Below are the code and all the weights of a small trained network. Each question names an input and a target symbol and asks about switching units off, where a switched-off unit gives its printed mean instead of its output.

import numpy as np


def w(rows, s, z=0):
    codes = np.array(rows[::2]) - 128.0
    scale = np.full(codes.shape[1], s)
    scale[-1] = z or s
    return codes * scale


def norm(h):
    return h / np.sqrt((h * h).mean(-1, keepdims=True) + 1e-5)


def f(y):
    return y / 2 * (1 + np.tanh(0.7978845608 * (y + 0.044715 * y**3)))


def softmax(a):
    e = np.exp(a - a.max(-1, keepdims=True))
    return e / e.sum(-1, keepdims=True)


def log_softmax(a):
    a = a - a.max(-1, keepdims=True)
    return a - np.log(np.exp(a).sum(-1, keepdims=True))


def net(x, mask):
    ids = ['αεζηλμστφψ'.index(c) for c in x.split()]
    T = len(ids)
    res = E[ids] + P[:T]
    q, k, v = (norm(res) @ M[0].T for M in (Q, K, V))
    z = softmax(np.where(np.tri(T) > 0, q @ k.T / 3**0.5, -1e9)) @ v
    res = res + np.where(mask[0], z, O[0][:, -1]) @ O[0][:, :-1]
    y = f(norm(res) @ A[0][:, :-1].T + A[0][:, -1])
    res = res + np.where(mask[1:17], y, B[0][:, -1]) @ B[0][:, :-1]
    return log_softmax(norm(res)[-1] @ U[:, :-1].T + U[:, -1])


Q, K, V, O, A, B = {}, {}, {}, {}, {}, {}
E = w([
[48,66,154,208,198,37,109,95,121,206],'α',
[228,101,106,225,130,120,176,242,118,142],'ε',
[68,172,196,101,132,175,180,92,89,202],'ζ',
[93,228,187,129,43,240,83,57,150,81],'η',
[197,147,117,138,218,116,2,102,113,184],'λ',
[38,98,119,137,73,157,28,29,105,172],'μ',
[124,53,67,26,186,92,109,197,82,89],'σ',
[84,200,135,130,128,82,42,208,197,40],'τ',
[140,185,188,99,185,113,223,184,164,58],'φ',
[77,57,125,224,124,144,200,134,99,62],'ψ',
],0.0023)
P = w([
[158,144,202,191,111,174,99,171,68,95],'0',
[146,178,42,142,156,136,175,97,111,96],'1',
[134,113,51,113,162,176,185,119,194,151],'2',
[116,83,144,112,155,219,115,183,184,156],'3',
[171,78,213,46,58,83,134,111,181,129],'4',
[136,184,148,129,70,23,154,77,2,108],'5',
[70,212,15,183,175,153,152,113,25,126],'6',
],0.0019)
Q[0] = w([
[84,131,52,165,209,217,146,164,201,140],'h1',
[66,238,35,207,178,133,126,128,2,104],'h1',
[155,156,196,117,70,32,128,142,40,116],'h1',
],0.0072)
K[0] = w([
[111,87,254,134,117,151,60,167,63,116],'h1',
[102,44,168,108,178,233,106,185,235,171],'h1',
[126,126,2,108,116,138,178,75,224,157],'h1',
],0.0072)
V[0] = w([
[44,85,192,104,122,188,125,64,93,182],'h1',
[106,192,153,76,61,156,189,144,128,74],'h1',
[146,75,112,175,144,124,255,129,122,148],'h1',
],0.0037)
O[0] = w([
[198,127,111,80,46,53,158,80,214,136,247],'h1',
[73,207,40,105,83,99,109,201,99,175,153],'h1',
[119,135,3,163,186,230,165,131,249,162,103],'h1',
],0.0035,0.0016)
A[0] = w([
[131,154,143,96,68,75,56,172,57,121,52],'n1',
[121,153,172,125,145,136,120,107,131,221,152],'n2',
[171,62,176,152,161,152,163,35,139,101,29],'n3',
[168,89,153,104,57,49,130,105,95,92,78],'n4',
[96,147,93,131,130,69,144,172,160,188,66],'n5',
[86,140,112,165,163,178,75,172,55,89,58],'n6',
[170,74,61,100,177,50,155,162,132,191,98],'n7',
[177,70,112,131,98,102,133,77,213,78,66],'n8',
[206,136,145,122,170,138,139,208,113,58,134],'n9',
[123,194,128,160,90,186,122,89,198,162,66],'n10',
[114,27,111,150,220,47,118,139,121,131,105],'n11',
[178,105,161,114,138,93,83,99,152,41,50],'n12',
[105,141,80,109,25,65,158,143,162,164,97],'n13',
[86,170,89,142,140,144,139,190,106,159,2],'n14',
[106,119,45,129,139,177,121,136,192,117,46],'n15',
[65,102,119,139,76,169,27,4,112,194,93],'n16',
],0.0042,0.0026)
B[0] = w([
[175,112,85,82,190,180,162,148,122,202,176],'n1',
[137,199,68,108,136,90,148,154,147,107,168],'n2',
[113,212,123,127,196,133,69,150,130,208,192],'n3',
[69,46,45,177,124,172,147,115,173,183,253],'n4',
[114,169,202,152,133,115,106,143,124,130,156],'n5',
[140,94,94,82,119,120,119,93,194,50,197],'n6',
[166,136,254,123,92,126,113,117,40,66,151],'n7',
[156,105,65,99,152,146,54,151,43,97,207],'n8',
[139,145,130,133,72,29,188,93,159,144,183],'n9',
[183,131,180,135,94,101,122,160,38,95,145],'n10',
[148,187,210,111,127,120,165,108,114,69,145],'n11',
[55,183,117,159,121,78,90,162,154,144,163],'n12',
[85,170,195,155,159,230,105,90,125,100,242],'n13',
[104,119,153,119,115,75,77,114,192,158,167],'n14',
[141,81,175,184,77,56,116,173,49,175,155],'n15',
[172,105,145,118,104,44,184,105,194,106,179],'n16',
],0.0035,0.0019)
U = w([
[246,158,105,110,202,116,41,119,133,161,115],'α',
[77,42,93,207,175,231,160,122,132,61,80],'ε',
[168,185,169,124,32,213,94,87,120,65,139],'ζ',
[91,168,120,79,144,214,170,112,101,253,108],'η',
[61,113,236,186,184,74,108,75,117,138,2],'λ',
[128,56,88,109,63,83,130,47,180,173,192],'μ',
[155,153,126,73,155,91,234,134,202,48,205],'σ',
[120,53,121,25,149,115,135,159,17,71,106],'τ',
[45,165,74,148,93,78,43,201,151,104,208],'φ',
[221,88,130,227,80,108,168,201,89,164,71],'ψ',
],0.0055,0.00097)

Each question gives the input, a string of symbols that net reads in full, and the target symbol t.
The units are the heads (3 rows each of Q, K, V and O) and the neurons (one row each of A and B). Each row of codes is followed by its name. A weight is (code - 128) times the scale printed after its matrix; where a second scale follows, it is the last column's (O, A, B and U).
mask holds one flag per unit, heads first, then neurons. A switched-off unit (its flag False) gives its mean, the last column of its rows in O or B, instead of its output. The means were averaged over made-up inputs and are rounded, as every weight is.
A unit's drop is (log p(t) with every unit on - log p(t) with that unit switched off) / (log p(t) with every unit on - log p(t) with every unit switched off).
The circuit of an input: a set's keep is (log p(t) with only the set's units on - log p(t) with every unit switched off) / (log p(t) with every unit on - log p(t) with every unit switched off). Starting from the 12 units with the biggest drops (on a tie, the unit counted first), units are removed one at a time, each time the one whose removal leaves the highest keep (on an exact tie, the one counted first), for as long as the keep stays at least 0.8.
units of the circuit, in order: the units of the circuit, biggest drop first
most important unit: the unit with the biggest drop
top k neurons: the k neurons with the biggest drops, biggest first
drop of u: that unit's drop, to one decimal
input φ φ λ α ζ σ, target λ: units of the circuit, in order	h1; n12
input η φ μ φ σ φ, target μ: most important unit	n4
input ψ τ τ α ε ψ ε, target α: top 3 neurons	n3; n8; n4
input μ σ φ φ ζ λ, target φ: units of the circuit, in order	h1; n14
input ε η ε φ ζ, target η: units of the circuit, in order	h1; n1; n13
input φ α α φ φ, target α: units of the circuit, in order	h1; n3; n8
input η ζ σ η, target η: units of the circuit, in order	h1; n1; n6
input φ ζ ζ ζ α ψ, target ζ: top 2 neurons	n13; n7
input φ ζ μ λ ε ψ, target μ: units of the circuit, in order	h1; n4
input φ τ ζ, target φ: units of the circuit, in order	h1; n14; n1
input α α τ ε α σ ε, target ε: top 2 neurons	n6; n16
input φ ψ μ α, target φ: top 2 neurons	n2; n13
input α ζ η η, target α: top 3 neurons	n3; n8; n13
input τ μ φ ψ ζ μ φ, target ψ: top 2 neurons	n15; n10
input ε ζ α, target ε: top neuron	n9
input λ ζ ζ φ η φ, target ζ: drop of n6	0.0
input ζ λ ψ μ μ, target λ: drop of n6	0.1
input ζ ζ φ ζ η φ ζ, target ζ: drop of n13	0.3
